Below are the code and all the weights of a small trained network. Each question names an input and a class and asks about switching units off, where a switched-off unit gives its printed mean instead of its output.

import numpy as np


def w(rows, s, z=0):
    codes = np.array(rows[::2]) - 128.0
    scale = np.full(codes.shape[1], s)
    scale[-1] = z or s
    return codes * scale


def f(y):
    return np.maximum(y, 0)


def log_softmax(a):
    a = a - a.max(-1, keepdims=True)
    return a - np.log(np.exp(a).sum(-1, keepdims=True))


def net(x, mask):
    res = np.array(x, float).reshape(1, 2) / 4 @ E
    y = f(res @ A[0][:, :-1].T + A[0][:, -1])
    res = res + np.where(mask, y, B[0][:, -1]) @ B[0][:, :-1]
    return log_softmax(res[-1] @ U[:, :-1].T + U[:, -1])


A, B = {}, {}
E = w([
[198,222,46,55,30],'x0',
[39,254,219,192,159],'x1',
],0.0062)
A[0] = w([
[122,200,162,137,162,145],'n0',
[138,58,101,157,146,107],'n1',
[113,198,40,108,71,88],'n2',
[97,201,164,154,149,85],'n3',
[98,74,172,183,171,127],'n4',
[126,91,170,117,169,138],'n5',
[167,177,91,111,128,79],'n6',
[145,57,79,122,98,92],'n7',
[117,121,125,155,94,117],'n8',
[122,106,157,98,156,112],'n9',
[124,104,115,97,87,107],'n10',
[126,130,122,125,141,254],'n11',
[134,65,100,106,117,147],'n12',
[149,134,131,133,136,230],'n13',
[122,109,127,121,106,234],'n14',
[116,185,146,159,143,119],'n15',
[147,62,70,99,137,107],'n16',
[151,210,73,96,82,91],'n17',
[176,23,99,101,114,66],'n18',
[116,136,144,139,107,130],'n19',
[117,70,170,126,155,84],'n20',
[105,110,109,129,105,208],'n21',
[146,117,116,117,146,96],'n22',
[200,246,84,98,64,93],'n23',
[153,81,121,118,104,146],'n24',
[114,240,210,141,150,75],'n25',
[89,20,194,161,182,88],'n26',
[151,84,189,137,177,95],'n27',
[108,104,164,140,144,77],'n28',
[131,77,145,120,163,90],'n29',
[165,100,85,142,135,155],'n30',
[114,81,153,176,170,90],'n31',
[152,136,141,123,157,227],'n32',
],0.013,0.0067)
B[0] = w([
[123,166,167,108,143,201],'n0',
[92,163,103,92,150,182],'n1',
[118,90,76,90,121,211],'n2',
[92,194,124,105,156,194],'n3',
[131,86,101,94,117,218],'n4',
[134,102,113,114,123,181],'n5',
[114,109,87,108,125,169],'n6',
[109,185,122,105,155,208],'n7',
[124,129,131,131,125,128],'n8',
[129,118,113,118,127,149],'n9',
[102,146,112,110,144,166],'n10',
[196,71,253,161,73,226],'n11',
[121,163,152,107,140,209],'n12',
[169,85,226,146,86,208],'n13',
[163,94,217,149,98,214],'n14',
[115,168,143,113,142,182],'n15',
[106,181,136,112,154,217],'n16',
[120,86,73,90,126,216],'n17',
[78,205,118,98,167,232],'n18',
[127,135,140,119,134,145],'n19',
[116,108,84,109,125,172],'n20',
[165,106,195,148,101,193],'n21',
[118,144,117,118,137,141],'n22',
[118,71,61,71,118,254],'n23',
[118,152,152,124,138,194],'n24',
[86,212,132,85,178,221],'n25',
[123,82,58,84,113,238],'n26',
[123,108,87,111,122,178],'n27',
[118,129,83,105,130,155],'n28',
[116,115,91,96,133,163],'n29',
[120,151,151,116,140,196],'n30',
[123,107,81,102,122,186],'n31',
[165,100,200,146,96,204],'n32',
],0.045,0.0086)
U = w([
[108,31,61,96,104,128],'0',
[74,247,163,117,173,112],'1',
[188,75,220,174,68,252],'2',
[127,128,121,171,123,81],'3',
[116,125,103,169,143,75],'4',
],0.011,0.0031)

Each question gives the input, the list of numbers given to net, and the class t.
The units are the neurons (one row each of A and B). Each row of codes is followed by its name. A weight is (code - 128) times the scale printed after its matrix; where a second scale follows, it is the last column's (A, B and U).
mask holds one flag per neuron, in row order. A switched-off neuron (its flag False) gives its mean, the last column of its row in B, instead of its output. The means were averaged over made-up inputs and are rounded, as every weight is.
A unit's drop is (log p(t) with every unit on - log p(t) with that unit switched off) / (log p(t) with every unit on - log p(t) with every unit switched off).
most important unit: the unit with the biggest drop
k most important neurons: the k neurons with the biggest drops, biggest first
drop of u: that unit's drop, to one decimal
input [-3,3], class 2: most important unit : n23
input [-6,-7], class 1: 4 most important neurons : n18, n23, n16, n7
input [5,5], class 0: 2 most important neurons : n23, n18
input [4,4], class 0: 3 most important neurons : n23, n18, n16
input [8,8], class 0: 4 most important neurons : n23, n17, n2, n18
input [-6,6], class 0: 3 most important neurons : n26, n4, n18
input [-7,-8], class 1: 4 most important neurons : n18, n16, n23, n7
input [3,3], class 2: 2 most important neurons : n26, n18
input [8,7], class 0: drop of n23 : 3.5
input [3,1], class 2: drop of n26 : 0.1
input [-4,3], class 0: drop of n26 : 0.3
